Below are the code and all the weights of a small trained network. Each question names an input and a target symbol and asks about switching units off, where a switched-off unit gives its printed mean instead of its output.

import numpy as np


def w(rows, s, z=0):
    codes = np.array(rows[::2]) - 128.0
    scale = np.full(codes.shape[1], s)
    scale[-1] = z or s
    return codes * scale


def norm(h):
    return h / np.sqrt((h * h).mean(-1, keepdims=True) + 1e-5)


def f(y):
    return y / 2 * (1 + np.tanh(0.7978845608 * (y + 0.044715 * y**3)))


def softmax(a):
    e = np.exp(a - a.max(-1, keepdims=True))
    return e / e.sum(-1, keepdims=True)


def log_softmax(a):
    a = a - a.max(-1, keepdims=True)
    return a - np.log(np.exp(a).sum(-1, keepdims=True))


def net(x, mask):
    ids = ['αγδεζηθλμπστφψω'.index(c) for c in x.split()]
    T = len(ids)
    res = E[ids] + P[:T]
    r = norm(res)
    for j in range(3):
        rows = slice(2 * j, 2 * j + 2)
        q, k, v = (r @ M[0][rows].T for M in (Q, K, V))
        z = softmax(np.where(np.tri(T) > 0, q @ k.T / 2**0.5, -1e9)) @ v
        o = O[0][rows]
        res = res + np.where(mask[j], z, o[:, -1]) @ o[:, :-1]
    y = f(norm(res) @ A[0][:, :-1].T + A[0][:, -1])
    res = res + np.where(mask[3:19], y, B[0][:, -1]) @ B[0][:, :-1]
    return log_softmax(norm(res)[-1] @ U[:, :-1].T + U[:, -1])


Q, K, V, O, A, B = {}, {}, {}, {}, {}, {}
E = w([
[148,68,228,170],'α',
[195,55,128,195],'γ',
[70,68,204,84],'δ',
[161,188,116,160],'ε',
[60,171,84,119],'ζ',
[31,76,154,148],'η',
[88,58,156,141],'θ',
[8,117,133,131],'λ',
[194,144,136,142],'μ',
[205,147,128,150],'π',
[32,14,155,188],'σ',
[149,97,175,115],'τ',
[18,102,140,132],'φ',
[90,122,89,157],'ψ',
[144,11,120,174],'ω',
],0.016)
P = w([
[144,42,163,228],'0',
[146,90,102,72],'1',
[140,172,197,234],'2',
[135,75,87,69],'3',
[137,208,198,250],'4',
[129,66,75,55],'5',
[125,236,206,254],'6',
[130,55,73,47],'7',
],0.0066)
Q[0] = w([
[5,105,94,169],'h1',
[174,12,186,155],'h1',
[130,90,152,195],'h2',
[67,90,111,60],'h2',
[190,175,101,101],'h3',
[94,177,188,155],'h3',
],0.027)
K[0] = w([
[4,90,95,144],'h1',
[145,26,224,119],'h1',
[142,113,156,154],'h2',
[109,77,89,70],'h2',
[177,168,117,129],'h3',
[94,164,183,168],'h3',
],0.028)
V[0] = w([
[194,2,162,120],'h1',
[110,19,99,41],'h1',
[64,224,183,110],'h2',
[177,39,97,208],'h2',
[179,185,142,216],'h3',
[206,110,26,39],'h3',
],0.0068)
O[0] = w([
[9,192,56,203,92],'h1',
[101,216,144,194,189],'h1',
[134,199,176,105,137],'h2',
[179,79,125,145,159],'h2',
[178,237,175,99,97],'h3',
[113,128,3,118,3],'h3',
],0.0059,0.0038)
A[0] = w([
[132,255,127,182,114],'n1',
[173,103,60,87,6],'n2',
[148,152,120,107,4],'n3',
[87,157,142,133,99],'n4',
[182,98,125,148,220],'n5',
[80,121,74,38,111],'n6',
[194,135,17,128,48],'n7',
[217,194,61,104,19],'n8',
[147,138,69,122,60],'n9',
[96,141,148,134,93],'n10',
[118,150,18,39,44],'n11',
[189,107,189,213,64],'n12',
[168,82,132,108,195],'n13',
[112,168,53,125,129],'n14',
[133,123,112,116,113],'n15',
[124,179,163,163,78],'n16',
],0.017,0.0033)
B[0] = w([
[50,207,158,148,213],'n1',
[102,164,74,105,162],'n2',
[128,124,135,102,121],'n3',
[161,137,132,126,163],'n4',
[127,107,158,166,160],'n5',
[158,142,161,90,242],'n6',
[57,207,151,65,174],'n7',
[254,128,164,155,162],'n8',
[119,157,89,129,145],'n9',
[154,134,131,114,159],'n10',
[133,17,84,127,250],'n11',
[194,160,190,194,254],'n12',
[156,112,120,162,148],'n13',
[167,105,75,164,185],'n14',
[122,122,113,131,126],'n15',
[102,148,88,159,190],'n16',
],0.034,0.0069)
U = w([
[211,135,231,218,147],'α',
[41,236,150,156,235],'γ',
[120,135,192,64,85],'δ',
[245,178,127,64,31],'ε',
[181,45,138,85,171],'ζ',
[36,67,207,100,123],'η',
[53,27,147,201,56],'θ',
[146,147,195,53,84],'λ',
[170,210,65,99,78],'μ',
[166,200,87,97,65],'π',
[72,68,178,177,2],'σ',
[153,106,16,215,83],'τ',
[129,133,199,50,99],'φ',
[53,130,70,77,161],'ψ',
[38,116,99,182,66],'ω',
],0.011,0.0049)

Each question gives the input, a string of symbols that net reads in full, and the target symbol t.
The units are the heads (2 rows each of Q, K, V and O) and the neurons (one row each of A and B). Each row of codes is followed by its name. A weight is (code - 128) times the scale printed after its matrix; where a second scale follows, it is the last column's (O, A, B and U).
mask holds one flag per unit, heads first, then neurons. A switched-off unit (its flag False) gives its mean, the last column of its rows in O or B, instead of its output. The means were averaged over made-up inputs and are rounded, as every weight is.
A unit's drop is (log p(t) with every unit on - log p(t) with that unit switched off) / (log p(t) with every unit on - log p(t) with every unit switched off).
most important unit: the unit with the biggest drop
k most important neurons: the k neurons with the biggest drops, biggest first
heads that matter: for each layer, one digit per head in row order, 1 if its drop is at least 0.15 and else 0, layers parted by /
drop of u: that unit's drop, to one decimal
input ζ π τ δ ε δ τ, target γ: most important unit => n1
input ζ π η θ, target θ: heads that matter => 100
input ζ φ ζ η φ ψ θ μ, target μ: heads that matter => 101
input λ ζ θ ψ θ η, target η: 2 most important neurons => [n12, n11]
input τ ψ τ ζ φ γ, target γ: heads that matter => 001
input η ε λ τ τ ψ, target ψ: heads that matter => 000
input ψ δ ζ ψ φ ψ ψ θ, target θ: 3 most important neurons => [n12, n7, n1]
input α θ σ η, target η: 2 most important neurons => [n12, n14]
input ζ ζ τ ζ μ α τ, target γ: heads that matter => 100
input ζ η ζ γ, target γ: heads that matter => 101
input ζ δ ζ λ ψ τ δ, target γ: heads that matter => 100
input ζ τ ζ τ τ τ π μ, target μ: 2 most important neurons => [n7, n8]
input α λ ζ λ ε τ λ, target γ: heads that matter => 000
input ω ζ τ η η, target γ: most important neuron => [n11]
input λ ζ ζ ζ ζ ζ τ τ, target τ: heads that matter => 101
input γ ε ζ δ ζ θ ε, target γ: 3 most important neurons => [n1, n11, n16]
input θ ζ τ τ, target τ: 2 most important neurons => [n12, n14]
input θ ζ τ ζ τ μ θ, target γ: drop of h1 => 0.7
input ψ ψ ζ τ τ ε, target ε: drop of n1 => 0.0
input ζ τ ζ θ θ, target γ: drop of h1 => 0.9
